Below are the code and all the weights of a small trained network. Each question names an input and a target symbol and asks about switching units off, where a switched-off unit gives its printed mean instead of its output.

import numpy as np


def w(rows, s, z=0):
    codes = np.array(rows[::2]) - 128.0
    scale = np.full(codes.shape[1], s)
    scale[-1] = z or s
    return codes * scale


def f(y):
    return np.maximum(y, 0)


def softmax(a):
    e = np.exp(a - a.max(-1, keepdims=True))
    return e / e.sum(-1, keepdims=True)


def log_softmax(a):
    a = a - a.max(-1, keepdims=True)
    return a - np.log(np.exp(a).sum(-1, keepdims=True))


def net(x, mask):
    ids = ['βγδεζηθλξπτφω'.index(c) for c in x.split()]
    T = len(ids)
    res = E[ids] + P[:T]
    r = res
    for j in range(2):
        rows = slice(3 * j, 3 * j + 3)
        q, k, v = (r @ M[0][rows].T for M in (Q, K, V))
        z = softmax(np.where(np.tri(T) > 0, q @ k.T / 3**0.5, -1e9)) @ v
        o = O[0][rows]
        res = res + np.where(mask[j], z, o[:, -1]) @ o[:, :-1]
    y = f(res @ A[0][:, :-1].T + A[0][:, -1])
    res = res + np.where(mask[2:6], y, B[0][:, -1]) @ B[0][:, :-1]
    return log_softmax(res[-1] @ U[:, :-1].T + U[:, -1])


Q, K, V, O, A, B = {}, {}, {}, {}, {}, {}
E = w([
[184,147,129,114,122,122],'β',
[60,153,71,36,163,131],'γ',
[120,134,127,123,195,142],'δ',
[177,189,108,143,83,114],'ε',
[85,146,113,122,125,107],'ζ',
[79,163,82,72,156,118],'η',
[175,153,155,152,102,140],'θ',
[138,156,126,129,131,52],'λ',
[54,151,96,104,90,48],'ξ',
[179,84,172,116,136,129],'π',
[147,76,172,147,222,88],'τ',
[160,167,179,251,194,140],'φ',
[119,65,77,146,114,167],'ω',
],0.023)
P = w([
[194,159,118,2,142,200],'0',
[72,164,61,54,156,129],'1',
[70,151,67,83,167,116],'2',
[53,134,85,106,159,131],'3',
[99,131,107,139,150,108],'4',
[62,104,103,132,114,117],'5',
[100,108,115,165,102,84],'6',
[110,71,144,171,108,97],'7',
[119,90,126,216,68,64],'8',
[123,70,136,208,61,68],'9',
[96,86,129,199,77,97],'10',
],0.0097)
Q[0] = w([
[247,86,148,88,97,169],'head 1',
[120,71,165,110,162,145],'head 1',
[133,140,196,119,173,126],'head 1',
[111,148,102,198,160,99],'head 2',
[92,95,88,144,192,59],'head 2',
[92,136,124,152,173,86],'head 2',
],0.012)
K[0] = w([
[158,156,117,55,158,148],'head 1',
[52,136,86,154,110,154],'head 1',
[126,161,132,181,128,138],'head 1',
[150,82,115,143,95,108],'head 2',
[128,10,148,212,89,110],'head 2',
[105,137,161,204,67,104],'head 2',
],0.012)
V[0] = w([
[144,181,114,159,145,213],'head 1',
[68,62,138,114,81,49],'head 1',
[151,90,231,154,175,92],'head 1',
[140,233,86,105,69,151],'head 2',
[122,254,169,190,82,91],'head 2',
[167,159,187,69,169,24],'head 2',
],0.0096)
O[0] = w([
[176,33,116,142,116,139,33],'head 1',
[144,195,129,118,129,109,242],'head 1',
[91,89,147,126,183,134,4],'head 1',
[218,120,150,109,142,95,36],'head 2',
[141,81,180,45,108,124,44],'head 2',
[130,170,137,126,249,69,158],'head 2',
],0.012,0.0026)
A[0] = w([
[181,140,137,110,47,232,56],'neuron 1',
[196,68,47,246,254,188,254],'neuron 2',
[61,146,89,132,145,130,70],'neuron 3',
[101,178,236,132,83,106,167],'neuron 4',
],0.0069,0.0039)
B[0] = w([
[74,108,241,187,243,23,162],'neuron 1',
[67,147,107,54,71,152,254],'neuron 2',
[132,54,121,204,180,16,203],'neuron 3',
[161,215,94,74,255,183,190],'neuron 4',
],0.0067,0.0098)
U = w([
[141,117,91,147,139,78,73],'β',
[149,131,124,116,96,127,184],'γ',
[139,115,142,126,112,105,56],'δ',
[70,79,254,82,90,79,201],'ε',
[101,118,162,195,193,91,2],'ζ',
[104,141,87,182,42,145,190],'η',
[166,90,152,134,156,44,107],'θ',
[80,219,202,59,102,159,158],'λ',
[147,121,130,120,115,105,49],'ξ',
[208,157,98,166,165,159,111],'π',
[182,96,27,124,161,115,90],'τ',
[112,153,165,102,106,147,55],'φ',
[149,131,66,116,141,186,108],'ω',
],0.0066,0.004)

Each question gives the input, a string of symbols that net reads in full, and the target symbol t.
The units are the heads (3 rows each of Q, K, V and O) and the neurons (one row each of A and B). Each row of codes is followed by its name. A weight is (code - 128) times the scale printed after its matrix; where a second scale follows, it is the last column's (O, A, B and U).
mask holds one flag per unit, heads first, then neurons. A switched-off unit (its flag False) gives its mean, the last column of its rows in O or B, instead of its output. The means were averaged over made-up inputs and are rounded, as every weight is.
A unit's drop is (log p(t) with every unit on - log p(t) with that unit switched off) / (log p(t) with every unit on - log p(t) with every unit switched off).
The circuit of an input: a set's keep is (log p(t) with only the set's units on - log p(t) with every unit switched off) / (log p(t) with every unit on - log p(t) with every unit switched off). Starting from all 6 units, units are removed one at a time, each time the one whose removal leaves the highest keep (on an exact tie, the one counted first), for as long as the keep stays at least 0.8.
circuit, biggest first: the units of the circuit, biggest drop first
k most important neurons: the k neurons with the biggest drops, biggest first
heads that matter: for each layer, one digit per head in row order, 1 if its drop is at least 0.15 and else 0, layers parted by /
drop when u is switched off: that unit's drop, to one decimal
input η δ ξ θ λ τ ξ, target ζ: circuit, biggest first	(head 2; neuron 3; head 1)
input ω τ π η, target ζ: circuit, biggest first	(neuron 3; head 2)
input ξ ε η ζ φ θ λ, target ε: circuit, biggest first	(head 2)
input φ τ ζ δ τ λ ζ λ τ ε η, target ζ: circuit, biggest first	(head 2; neuron 3; head 1)
input φ ζ ζ θ ξ λ θ ξ ζ, target λ: 2 most important neurons	(neuron 3; neuron 4)
input λ φ ζ, target ε: circuit, biggest first	(head 2; head 1)
input π ξ δ δ π ξ ω β τ ζ, target ζ: circuit, biggest first	(head 1; neuron 3; head 2)
input λ ζ φ ε β φ φ π η, target ε: circuit, biggest first	(head 1; head 2)
input ξ ω θ φ ξ η ω ω ξ τ ξ, target ζ: circuit, biggest first	(head 1; neuron 3; neuron 2)
input δ η ξ ω δ θ φ φ δ τ, target ε: heads that matter	10
input ξ ε φ η ζ η ξ γ ξ τ δ, target ζ: circuit, biggest first	(head 2; neuron 3)
input ε ζ ξ γ δ λ ξ ε η, target λ: 2 most important neurons	(neuron 3; neuron 4)
input ω ξ ξ τ η δ ξ λ, target λ: 3 most important neurons	(neuron 3; neuron 4; neuron 1)
input ξ ζ φ δ, target ε: most important neuron	(neuron 4)
input η δ ξ τ δ, target ζ: drop when head 1 is switched off	0.2
input δ δ ω δ ε ω η ζ, target η: drop when head 2 is switched off	0.9
input ξ ω ζ ξ η θ ξ λ ξ η, target λ: drop when head 2 is switched off	0.3
input γ ε ξ, target λ: 2 most important neurons	(neuron 4; neuron 3)
input ζ ξ ξ δ δ δ ξ ξ ζ δ, target λ: 2 most important neurons	(neuron 3; neuron 4)
input δ γ ξ ζ ζ η ξ ζ, target λ: circuit, biggest first	(head 1)
